Here is a tiny trained network, its code and every weight. The questions are about switching its units off for an input and a class, where a switched-off unit gives its printed mean instead of its output.

import numpy as np


def w(rows, s, z=0):
    codes = np.array(rows[::2]) - 128.0
    scale = np.full(codes.shape[1], s)
    scale[-1] = z or s
    return codes * scale


def f(y):
    return np.maximum(y, 0)


def log_softmax(a):
    a = a - a.max(-1, keepdims=True)
    return a - np.log(np.exp(a).sum(-1, keepdims=True))


def net(x, mask):
    res = np.array(x, float).reshape(1, 6) / 4 @ E
    y = f(res @ A[0][:, :-1].T + A[0][:, -1])
    res = res + np.where(mask, y, B[0][:, -1]) @ B[0][:, :-1]
    return log_softmax(res[-1] @ U[:, :-1].T + U[:, -1])


A, B = {}, {}
E = w([
[103,104,164,17,70,186,178,150],'x0',
[116,29,88,131,106,75,174,43],'x1',
[105,159,58,137,175,254,178,85],'x2',
[75,169,202,222,72,134,202,116],'x3',
[155,72,177,161,92,225,40,79],'x4',
[206,50,186,162,202,147,199,178],'x5',
],0.0089)
A[0] = w([
[230,52,185,172,210,130,188,180,35],'n0',
[155,68,125,129,128,103,162,72,101],'n1',
[153,61,174,106,167,155,183,169,80],'n2',
[137,103,169,128,115,74,103,149,45],'n3',
[159,149,77,255,208,63,64,96,84],'n4',
[159,214,167,132,142,159,105,216,107],'n5',
[165,104,75,86,166,117,93,140,38],'n6',
[99,98,124,29,100,163,158,153,54],'n7',
[166,80,176,177,101,215,16,88,71],'n8',
[142,93,87,67,168,135,68,149,103],'n9',
[137,110,164,129,103,57,111,162,71],'n10',
[121,64,100,127,112,97,162,60,100],'n11',
[110,65,96,129,101,97,167,81,65],'n12',
[86,158,68,135,167,201,145,77,95],'n13',
[66,133,163,208,99,127,180,142,28],'n14',
[94,150,166,205,95,129,173,122,82],'n15',
[103,140,129,111,73,78,71,134,103],'n16',
[85,145,190,148,74,146,200,121,77],'n17',
[159,98,76,56,184,121,91,141,69],'n18',
[111,150,69,131,190,220,195,90,84],'n19',
[161,96,85,60,164,132,95,135,3],'n20',
[119,60,93,133,100,95,155,82,76],'n21',
[102,200,63,102,188,40,223,201,92],'n22',
[149,108,195,107,103,59,96,141,25],'n23',
[147,193,152,115,142,155,87,191,61],'n24',
[127,115,162,74,74,123,140,145,76],'n25',
[68,175,70,98,60,118,72,72,7],'n26',
],0.0099,0.0038)
B[0] = w([
[68,220,20,152,60,133,179,125,245],'n0',
[84,147,118,119,178,153,81,153,182],'n1',
[111,184,65,113,80,145,146,128,195],'n2',
[136,88,106,146,117,97,107,167,173],'n3',
[228,146,177,2,85,214,164,173,253],'n4',
[47,127,137,118,219,171,32,156,215],'n5',
[166,160,178,172,141,94,128,71,185],'n6',
[212,147,178,65,113,180,157,152,192],'n7',
[50,47,141,99,122,147,222,66,244],'n8',
[152,148,153,174,122,100,106,68,203],'n9',
[140,72,124,165,110,100,121,171,188],'n10',
[77,149,149,94,195,149,55,169,194],'n11',
[83,155,146,107,203,162,81,161,183],'n12',
[162,78,111,167,101,65,125,205,209],'n13',
[169,163,164,152,139,76,103,80,192],'n14',
[179,161,174,150,141,89,89,67,197],'n15',
[113,141,67,159,90,113,166,163,193],'n16',
[198,170,181,156,144,98,107,72,199],'n17',
[156,169,170,181,136,61,106,56,206],'n18',
[174,52,118,193,97,60,93,222,220],'n19',
[164,168,182,180,143,82,102,79,185],'n20',
[91,145,135,112,198,170,64,160,185],'n21',
[57,29,153,95,116,160,208,46,247],'n22',
[153,63,103,184,112,81,103,182,189],'n23',
[83,131,129,128,188,144,95,139,189],'n24',
[198,119,139,97,114,162,155,172,173],'n25',
[93,198,35,147,86,161,165,130,219],'n26',
],0.0089,0.011)
U = w([
[177,183,181,175,147,79,100,34,60],'0',
[83,219,18,141,65,140,149,135,124],'1',
[159,24,109,180,106,80,107,230,77],'2',
[59,147,144,96,247,168,60,173,118],'3',
[63,15,153,92,121,146,187,39,173],'4',
[228,152,173,19,96,182,148,175,252],'5',
],0.012,0.0021)

Each question gives the input, the list of numbers given to net, and the class t.
The units are the neurons (one row each of A and B). Each row of codes is followed by its name. A weight is (code - 128) times the scale printed after its matrix; where a second scale follows, it is the last column's (A, B and U).
mask holds one flag per neuron, in row order. A switched-off neuron (its flag False) gives its mean, the last column of its row in B, instead of its output. The means were averaged over made-up inputs and are rounded, as every weight is.
A unit's drop is (log p(t) with every unit on - log p(t) with that unit switched off) / (log p(t) with every unit on - log p(t) with every unit switched off).
The circuit of an input: a set's keep is (log p(t) with only the set's units on - log p(t) with every unit switched off) / (log p(t) with every unit on - log p(t) with every unit switched off). Starting from the 12 units with the biggest drops (on a tie, the unit counted first), units are removed one at a time, each time the one whose removal leaves the highest keep (on an exact tie, the one counted first), for as long as the keep stays at least 0.8.
circuit, biggest first: the units of the circuit, biggest drop first
top k neurons: the k neurons with the biggest drops, biggest first
drop of u: that unit's drop, to one decimal
input [5,-4,8,6,6,8], class 1: top 2 neurons => n0, n2
input [4,0,7,-5,6,0], class 2: top 3 neurons => n19, n13, n22
input [5,-6,-4,4,-6,4], class 3: top neuron => n5
input [6,6,7,5,7,-7], class 1: top 2 neurons => n26, n22
input [0,2,5,-5,5,4], class 0: top 2 neurons => n22, n18
input [8,-4,6,-8,-4,1], class 0: circuit, biggest first => n18, n20
input [-3,-6,0,1,4,5], class 3: top 3 neurons => n5, n26, n24
input [3,-2,1,5,1,4], class 0: top 3 neurons => n17, n4, n26
input [-7,8,0,-8,0,1], class 0: top 4 neurons => n18, n6, n20, n9
input [5,-8,1,-3,3,-7], class 3: top 4 neurons => n5, n0, n24, n2
input [8,6,-1,7,-2,7], class 5: top 4 neurons => n7, n25, n17, n18
input [-4,4,2,-6,-6,-6], class 0: top 4 neurons => n0, n18, n8, n6
input [-2,4,-8,3,-8,-7], class 2: top 2 neurons => n23, n10
input [-4,0,-5,-5,-2,0], class 0: top neuron => n19
input [-1,-8,1,4,-6,8], class 1: top 2 neurons => n0, n2
input [-3,5,1,2,-5,1], class 3: drop of n21 => 0.4
input [-5,2,8,-6,-6,-6], class 2: drop of n23 => 0.0
input [7,-3,4,-8,-3,-2], class 0: drop of n18 => 0.3
input [-8,-3,2,3,4,3], class 5: drop of n4 => 0.9
input [-4,-5,-2,3,6,2], class 4: circuit, biggest first => n8
